Each row is followed by its class. Each block has new classes.
[  2   5  -2  12  -9   9   8   5  -9   5   0   2   2  -3   1   9   0  -1
  29  -1   0  23  -6 -19  -3  -9 -10  -1   1   0   9  -1   1   3   6   0
  -2   1   1   0  -5  -1]	LM
[ -3 -17  -7 -10 -12   7  -2  10 -17   2   4   1   9   7   6   5   3   0
  11  -2   0  -3  -3  -7   5 -22   4  -1  -4  -1   6  -2   3  -2 -11 -12
   0 -12   3 -11 -14   3]	FS
[  9  -1  -2   9   1   0   6   0 -12   3  -1   1   3  -4  -2  -2  -2  -1
  10   0  -1  18  -4 -11 -11  -1  14   0   3   4   6   1   5  -3   2   2
  -3  -2   1   2  -4   1]	RR
[ -7  -4  -5  15  -6  -1  -1   1  -2  -3   3   3  -1   0   0   4  -5   1
  27   1  -1   8  -5   8   3  -4 -36   2   3  -5  13  -4   2   0  10  -5
   8   0   2   4  -7   0]	Jh
[ -2  -1  -2   1   2   0   2  -2  -1  -2   0   0   4   0  -3  -2   1   2
  -2   0  -3   2  -6  -3 -15   6   4   1   0   2  10   3   4  -3   6  -5
   2  -1   1  -5  -5   0]	Pq
[  0 -23  -8  -9   6  -7   6  -2  -7   3  -2   2   8   3   5  -8  -4  -8
  17   4  -3  29  -3  -9   4   2  40   0  -4   0  -5   1   2   3   3  -7
  -7  -5  -1   4   6   1]	BT
[  4 -11  -1  -7   9   9   3  -2 -11  12   1   2  11 -17  -3  -2   3   2
   9   0  -8  11 -14  -6 -11  -1  41  -5  -9   4 -15   6   4   4  -9  -7
   4   1   4  -1   4   2]	HB
[-3 -8 -5 -1 -2 -5 -2  1 -4  3  0  0  1  3  2 -4 -1  2  3 -3 -3 -3  4  6
  6 -6 -8  1 -1 -1  3 -3  3  0  4 -3  1 -1  0 -1 -2  1]	Jh
[ -3  -2  -3   3  -9   3   3   5 -12   1  -1  -1   3   7   8   5   3  -3
  14   0  -1  10   3 -28   0  -2  20   0   4   0  22  -1   1  -2   3  -9
  -4  -4   0 -17  -9   0]	RR
[  4   7  -2   4  -4   2   8   2 -14   3  -2   0   6   0   0  -2  -3  -6
  15   1   3  25   1 -17 -15  -1  34   0   5   3   8   2   3  -4   0  -3
  -5  -1   4  -2  -7   3]	RR
[ -1  -3  -3 -11  -4   6   0   6  -7   2   0   3   2   0   4   4   3  -6
   9  -1  -1   3  -1 -16  10 -11   2  -4  -3   1  -4   0  -2   0  -3   1
  -3  -2   1  -4  -4   0]	HB
[ -6   7  -1   8  -9   4   2   7  -1  -4   1   2   1   5   6   8  -2   5
  19  -2   2   5  -2  -1   4  -8 -17  -1   0  -3   9  -2   0   0   4  -7
   0   0  -1   4  -7   1]	Jh
[ -3  -9  -2  -3  -9   5  -1   6 -26  11   1   0  15  -3   6   5  -3  -5
  21  -5  11  27   5 -27  20 -18  30  -6  -4   3   3  -4   1  -2   2  -4
   2   0   2   7  -1   6]	HB
[ -4 -14   0  -2  -6   2  -3   3  -6   1   2  -2   1   6   3   4   2   5
  -7  -3   1  -3   3 -20  16  -8 -11  -2  -5  -1   4  -4  -1  -2  -1  -2
  -1  -5   0  -8  -1  -2]	LM
[  1 -12  -5  -8   0   4   2   6 -14   5   3  -1   7  -2   6   4   0  -5
  15   1   0  14  -5 -17   6 -12  -7  -2  -8   3   4  -2   0  -1  -1  -5
  -6  -8  -2  -2 -10   2]	LM
[ -9  -4  -4   9  -9   0  -6   6  -7  -7  -3   2   4   5   5   6  -3   5
  22  -1   6  14   0  -1   9  -6 -22   2   5  -3  16  -5   2  -2   6 -10
   5  -3   1   4  -8   1]	Jh
[ -7  -4   0  13 -10   5   1   8   0  -4   1   1   1   8   3  12  -1   6
   9   0   3   6  -3  -3  10  -7 -29   1   1  -3   4  -3   1  -2   4  -4
   2 -10   1  -1  -4   2]	Jh
[  3  -8  -2  -9  -2   8   2   5 -16   6   2   0  12  -7   8   2   3  -4
  13  -1  -2  11  -7 -20   0 -10  33  -5  -5   2  -3   1   2   1  -5  -5
  -2  -4   3  -4  -6   2]	HB

Each row is followed by its class. Each block has new classes.
[-4  2 -2 -3  3 -3  0 -2 -1 -2 -1 -3 -1  2  2  1 13 -1 -3  1  0 -6  1  4
  1 -4 -2  1  3 -1 -2 -1  3 -3 -1 -3 -7  5  0  3 -2 -3]	NC
[-1  1 -5 -7  0  0 -3  0 -1  1 -1 -3 -1  3  2 -1  7  0 -3  1  1  1  6  0
 -2  0 -1 -1  4  0 -1 -1  0  0  0 -3 -3  4 -5  5 -4 -4]	NC
[ 0 -4 -3 -4 -2 -3 -2 -1  1 -3 -1 -2  0  3 -2  0  7 -1  0  2 -2  0 -2  0
  0 -2 -3  1 -3  0 -2  0  3  0 -4  1 -7  3 -9  4 -3  0]	NC
[ 0 -1 -4 -4  1  2 -1  0  1 -1 -1 -4  1  3 -1  1  6 -1 -1  0 -1  5  4 -3
  1  3  5 -5  2  4 -3  1  1  4 -2  3  0  0  4  4 -3 -2]	RT
[-4  7 -4 -3  7  2  0  0 -2  0 -3 -6 -3  2  4  2 12 -1 -6 -3  2  0  8  1
  2  1  6 -6  9  3 -1 -2 -1  0  3  0 -2  3 14  4 -3 -5]	RT
[-2 -1 -1 -3  0 -3  0 -1 -1 -4 -1 -1  0  2 -1  2  8  0 -2  1 -1 -1 -1  1
  0 -2 -1  1 -2 -2 -1 -1  3 -1 -5  0 -7  3 -4  3 -2  0]	NC
[-1  3 -4 -5  3  0 -1  0 -1  0 -2 -4 -1  2  2  0 10  0 -4  0  1  0  5  0
  1  0  2 -2  5  1 -1 -1  1  0  0 -4 -4  3  2  4 -3 -3]	NC
[ 1 -2 -3 -4 -1  1 -1  0  1 -1  0 -3  0  3 -3  1  5 -1 -2  0 -1  5  2 -1
  1  2  3 -3  0  3 -2  1  1  3 -3  3 -1  0 -1  3 -3  0]	RT
[ 1 -4 -1 -2 -1  1  0 -1  2 -2  0 -1  2  2 -4  2  3  1  1  1 -1  4  0 -1
  1  2  2 -1 -2  3 -2  1  1  4 -4  2 -1 -1 -1  2 -3  1]	RT
[-2  1 -3 -3  1 -1  0 -1 -1 -2 -1 -3  0  2  1  1  9 -1 -2  0  0 -1  2  1
  2 -1  2 -2  2  1 -2  0  1  0 -1  0 -4  0  2  3 -3 -2]	NC
[ 0  0 -3 -2  0  2  0  0  1  1 -1 -2  2  1 -1  1  3  0 -2  0 -1  3  2 -1
  1  3  3 -2  2  2 -3  0  0  3 -1  3  0  0  2  2 -3  0]	RT
[  2  -7  -1  -3  -6   0  -2   1   2   0   1   1   0   2  -4  -1  -4   0
   2   2  -2   5  -2  -2  -3   2  -3   2  -6   0  -1   2   1   1  -5   1
   0  -1 -13   1  -2   1]	RT
[  3   1   2   2  -3   2  -1   1   0   5   1   5  -2  -2   1  -3 -13   2
   2   0   1   1   0  -2  -4   0  -4   3  -1  -4   4   0  -4  -1   2  -3
   6  -1  -5  -4   3   0]	BR
[-2 -3  1  1  0 -1  2 -2  2 -6 -1 -3  2  0 -3  4  7 -2  1 -1 -2  0 -3  2
  5  0  4 -2 -3  5 -3  1  3  3 -3  5 -3 -1  5  0  0  3]	RT
[-1  3 -2 -3  1  0 -1  0 -2  1 -1 -2 -1  1  3 -1  6  0 -3  0  1  0  4  0
 -1  0  0 -1  5  0  0 -1 -1 -1  1 -3 -3  3  0  2 -2 -4]	NC
[-2  1 -3 -3  1 -2 -1 -1 -1 -2 -1 -2  0  2  2  0  9 -1 -3  0  0 -2  1  0
  0 -1  0  0  2  2 -2 -1  2 -1 -2 -2 -5  3 -1  3 -2 -2]	NC
[  7  -4   6   7  -7   3   0   1   3   5   2   7   0  -3  -3  -3 -16   2
   5   2   0   4  -4  -4  -4   3  -4   4  -6  -3   4   2  -4   1   2   1
  10  -5  -8  -6   4   3]	BR
[ 1  2  0  1 -1  0 -2  2 -1  5  0  4 -2  0  3 -4 -8  1 -1  2  3 -1  1 -1
 -5 -2 -6  3  2 -5  3 -1 -3 -4  3 -6  1  2 -8 -1  1 -2]	BR
[-1 -3 -1 -1 -1 -1  0  0  1 -2  0 -2  1  2 -2  1  5 -1  1  1  0  0 -1  1
  1 -1 -1  0 -2  1 -2  1  1  1 -4  2 -3  0 -1  2 -2  1]	RT
[-2 -1 -2 -4  1 -1  0 -2  1 -3  0 -5  2  2 -1  2 11 -1 -1  0 -1  0  1  2
  3  0  1 -2  1  2 -3 -1  3  2 -3  1 -5  2  1  3 -3  0]	RT
[-4  3  0  0  3 -5  1 -1 -2 -2 -1 -1 -1 -1  3  1 10  1 -2  1 -1 -8 -2  3
  1 -5 -4  3  1 -3  0 -2  3 -5  0 -5 -9  5 -2  0  0 -2]	BR
[-1  3 -4 -7  3 -1 -2  1 -2  1 -2 -4 -2  3  4 -2 10  0 -5  1  1  0  6  0
 -2 -2 -3 -1  6 -2 -1 -2  0 -2  0 -4 -6  6 -2  5 -4 -5]	NC
[-2  0 -2 -4  0 -3 -2 -1  0 -2 -1 -2  0  2  1  0  7 -1 -2  2  0 -3 -1  2
  0 -3 -4  2 -1 -1 -1 -1  2 -2 -2 -3 -7  4 -6  3 -2 -2]	NC
[-3  2 -2 -3  2 -2 -1  0 -2 -1 -1 -2 -1  1  3  1  8  0 -3  1  0 -3  1  2
  0 -2 -2  1  3 -1 -1 -1  2 -3  0 -3 -6  4 -1  3 -2 -3]	NC
[ 1  0 -3 -2  1  2 -1  0  2  0  0 -2 -1  2 -1  1  2 -1 -2 -1 -1  4  4 -1
  0  3  5 -4  2  3 -1  0 -1  3  0  3  1 -1  3  2 -2 -1]	RT
[ 2 -6 -1 -2 -4  0 -1  0  2 -4  0 -2  2  3 -5  1  2 -2  2  3 -2  5 -1 -1
  0  2  1  0 -4  3 -3  1  2  5 -5  5 -1 -2 -4  2 -3  2]	RT
[-4  3 -4 -4  5  1  0  0 -1 -1 -2 -6  0  2  2  1 13 -2 -5 -1  1  0  6  0
  2  1  6 -5  7  3 -2 -1  0  1  0  1 -2  1 10  5 -5 -3]	RT
[ 0 -8  1  0 -5 -4  0 -2  3 -4  2  0  2  1 -6  1  1 -2  4  1 -3  0 -7  1
  1 -2 -5  3 -9  1 -2  2  4  1 -6  3 -6 -1 -9  0  0  4]	BR
[ 1  3  2  4  1  2  1  1 -1  3  1  2 -1 -2  1  0 -7  1  0  0  2  1  1 -1
 -1  1  2 -1  1  0  3  0 -3 -1  4  0  7 -2  5 -3  3  1]	RT
[ 1  1 -2 -1  1  2  0  1  0  2 -1 -2 -1 -4  1 -1 -1  0 -2  0  2  3  4 -1
 -1  2  1 -1  3  0  0  0 -3  0  3 -1  3  0  2  1  0 -2]	RT
[ 1 -8 -4 -6 -5  0 -3 -1  3 -1  1 -3  1  4 -5  0  4 -1  1  2 -2  6 -1 -2
  0  2  0  0 -3  2 -3  0  2  5 -6  3 -4  0 -8  4 -4  0]	RT
[-2  0 -3 -4  1 -3  0  0  0 -4 -2 -4  1  4  1  1 12 -1 -2  1  0 -3  2  2
  1 -2  1 -1  1  1 -3 -1  3  0 -3  1 -6  4 -1  4 -3 -2]	RT
[ 1 -2  3  4 -1  2  2  0  1 -1  1  1  2 -2 -3  1 -3  1  3  0  0  0 -3  0
  2  0  3 -1 -3  2  0  0  0  2 -1  3  3 -3  4 -3  2  4]	BR
[-4  4 -4 -4  4 -2 -1 -1 -2 -1 -2 -4 -1  2  4  0 13 -1 -3  0  1 -4  3  3
  1 -3 -1  0  4 -1  0 -1  2 -3  0 -4 -7  5  2  6 -2 -2]	NC
[  2   1   8  10  -1   2   3   1  -1   3   2   8   0  -6   0   0 -16   1
   5  -2   1  -4  -5   1   0  -1  -1   3  -3  -2   5   1  -3  -2   4  -1
   9  -5   4  -9   7   4]	BR
[-3  2  5  7  2 -3  4 -1 -1 -3  0  0  3 -3 -1  4  3  0  3 -2 -1 -6 -6  4
  5 -3  3  0 -2  2  0  0  2 -1 -1  2 -2 -2  9 -5  3  4]	BR
[  0  -8  -4  -6  -5  -3  -2  -2   3  -5   0  -3   4   4  -6   0   7  -2
   2   3  -2   3  -3   0   0   0  -2   2  -6   2  -4   1   6   3  -7   3
  -8   1 -11   5  -4   1]	RT
[-3  3 -1 -3  3 -2  0  0 -4  0 -1 -2 -1  1  3  0  7 -1 -2  0  1 -3  1  1
  0 -3 -2  1  3 -2 -1 -1  1 -3  1 -4 -5  4  2  1 -1 -3]	NC
[ 3 -1  0  2  0  6  0  1  1  1  1 -2  0  0 -2  1 -5  0  0 -1  0  5  2 -1
  1  4  5 -4  1  3 -1  1 -2  4  1  3  7 -4  6  0  0  1]	RT
[ -2  -4  -4  -7  -2  -2  -2  -1   1  -3   0  -4   0   4  -2  -1   8  -1
  -1   3  -1   1   0  -1  -1  -1  -4   2  -2   0  -3   0   3   1  -6   1
  -8   3 -14   5  -4  -3]	NC
[ 1 -1  1  2 -1  1  1  0  3  0  1  1  1 -1 -1  0 -4  0  1 -1  0  2  0 -1
  0  2  3 -1 -1  2  0  1 -1  2  0  3  4 -3  4 -1  1  1]	RT
[-3  4  0  0  3 -3  0  1 -2  0 -1 -1  0 -1  3  0  6  0 -1 -1  1 -6  0  1
  0 -3 -3  1  2 -2  1 -1  1 -4  1 -4 -4  3  0 -1  1 -2]	NC
[-1  1 -1 -2  0 -2 -1 -1  0 -1 -2 -3  0  1  3  0  5  1 -2  0  0 -2  1  0
  0 -1 -3  0  1  0 -1  0  1 -1 -1 -1 -4  2  0  2 -2 -1]	NC
[ 1  0 -1 -3  0  0 -2  1  0  1  0 -1  0  1  1 -2  1  0 -1  1  1  2  2 -1
 -3  1 -1  0  1  1  0  0  0  0  0 -1  1  1 -2  1 -2 -1]	RT
[  4  -2   5   5  -4   3   1   1   2   2   2   5   1  -2  -3  -1 -16   1
   4   0   0   4  -3  -1  -1   2   0   1  -4   0   2   2  -3   3   1   4
   8  -5  -1  -5   3   4]	BR
[-2  3  6  9  1 -4  3 -1 -2 -1  1  4  1 -5  1  1 -6  0  3 -2  0 -8 -7  4
  2 -4 -2  4 -4 -3  2  1  1 -4  2 -1 -1 -1  3 -8  5  3]	BR
[-3  0 -4 -6  1 -2 -2 -1 -1 -1 -1 -3 -1  3  2 -1  9  0 -3  2  1 -1  3  0
 -1 -2 -4  2  2 -2 -1 -1  2 -2 -2 -4 -7  5 -7  5 -3 -4]	NC
[-2  1 -4 -6  2 -2 -2 -1 -1 -1 -1 -3  0  1  1 -1 10 -1 -3  3  0 -1  3  1
 -1 -2 -1  1  3 -1 -2 -1  2 -1 -1 -3 -7  4 -3  5 -3 -2]	NC
[-2  2  2  3  3 -2  2 -1  0 -2  0 -1  1 -1  0  3  4 -1  1 -2 -1 -3 -3  3
  4  0  5 -2  0  2 -1  0  1  0  0  2 -1 -1 10 -1  1  2]	RT
[-4  3 -3 -3  4 -1  1 -1 -1 -2 -2 -4  0  1  3  1 11  0 -3 -1  0 -2  3  2
  2 -1  3 -1  4  1 -2 -1  1 -1 -1 -1 -5  3  5  4 -3 -2]	BR
[-1 -3 -3 -5 -1 -3 -2  0 -1 -2  0 -2 -1  3  0 -1  8 -1 -1  3 -1 -1  0  0
 -1 -2 -4  2 -1 -1 -2  0  3 -2 -4 -2 -8  3 -9  4 -4 -2]	NC
[  3 -14  -3  -6  -8  -3  -1  -3   6  -6   2  -3   3   5 -10   1   4  -2
   4   7  -5   6  -8  -1   1   1  -2   2 -11   2  -5   3   6   7 -12   7
  -7  -1 -15   5  -5   5]	RT

Each row is followed by its class. Each block has new classes.
[ -6 -16  23   9  10  -2  22   1  -3  22  -1   9   5   0  -2   3   2  -3
   4   3   0  20  -7  -8   8  11   5  -3  -1   5   3   2  -6  20   9  11
  -6   0  -7   7   1   3]	PG
[-14  -7  15   3  12  -4  20   2  -5  27   5  13  -4   6  -3   4   4  -2
   1  -1   4  14  -8  -6  16  18   8  -3  -1   6  14   4  -8  -1  10  12
  -6  -1  -7   3   0   3]	CC
[ -8  -5  16   2  12  -3  21   6  -4  36   0  16  -2   6  -5   4   3  -1
  -2  -5  -4  10 -14  -6  10  18  11  -2   3   8  14   3  -8 -14   7  10
  -3  -2  -7   4  -2   4]	CC
[ -5 -19  27   6   6   4  28   3  -1  17  -3   6   6   3  -1   5  -2  -4
   2   7  -3  31 -25  -7   8   1   0  -7  -3   4  -7   3  -8  28  11  12
 -14   0  -7  11  -1   4]	DN
[-4 -1 13  5  6 -4 22  5 -3 26 -1  4 -4  0 -5  4 -1 -5  0  5  1 19 -6 -7
 10 18  9 -6 -1  2  6  6 -7 -9 12  9 -3  0 -8  4  1  3]	CC
[ -4 -18  22   7   6   3  20   3   0  24  -5   2   6   3  -4   4   3  -9
   4   4  -6  23 -22  -7   6   8   9  -6   0   3 -13   4  -5  20   8   0
  -5   0 -10   7  -1   4]	DN
[  3  -7  28   9  12   0  27   2  -1  17  -4  11  19   2  -2   5   2  -2
   3   5  -5  29 -20  -8   8   8   7  -1  -4   5  -8   7  -8  -4   9  14
  -3   0  -5  12   3   5]	PG
[ -5 -16  18   6   6   1  16  10  -3  30  -1   2   1   3  -2   3   1  -5
   1   1  -7  16 -15  -9   6  12  12  -3  -2   2  -8   5  -4  10   9   0
   2  -2 -11   3  -2   4]	TJ
[-14  -9  18   6   8  -5  28   4  -4  27   1   9  -1   6  -5   3  -2  -4
  -1   3   1  21 -12  -7  22  21   6  -5   0   3  17   3  -9  12  14   9
 -15  -2 -11   5   1   4]	CC
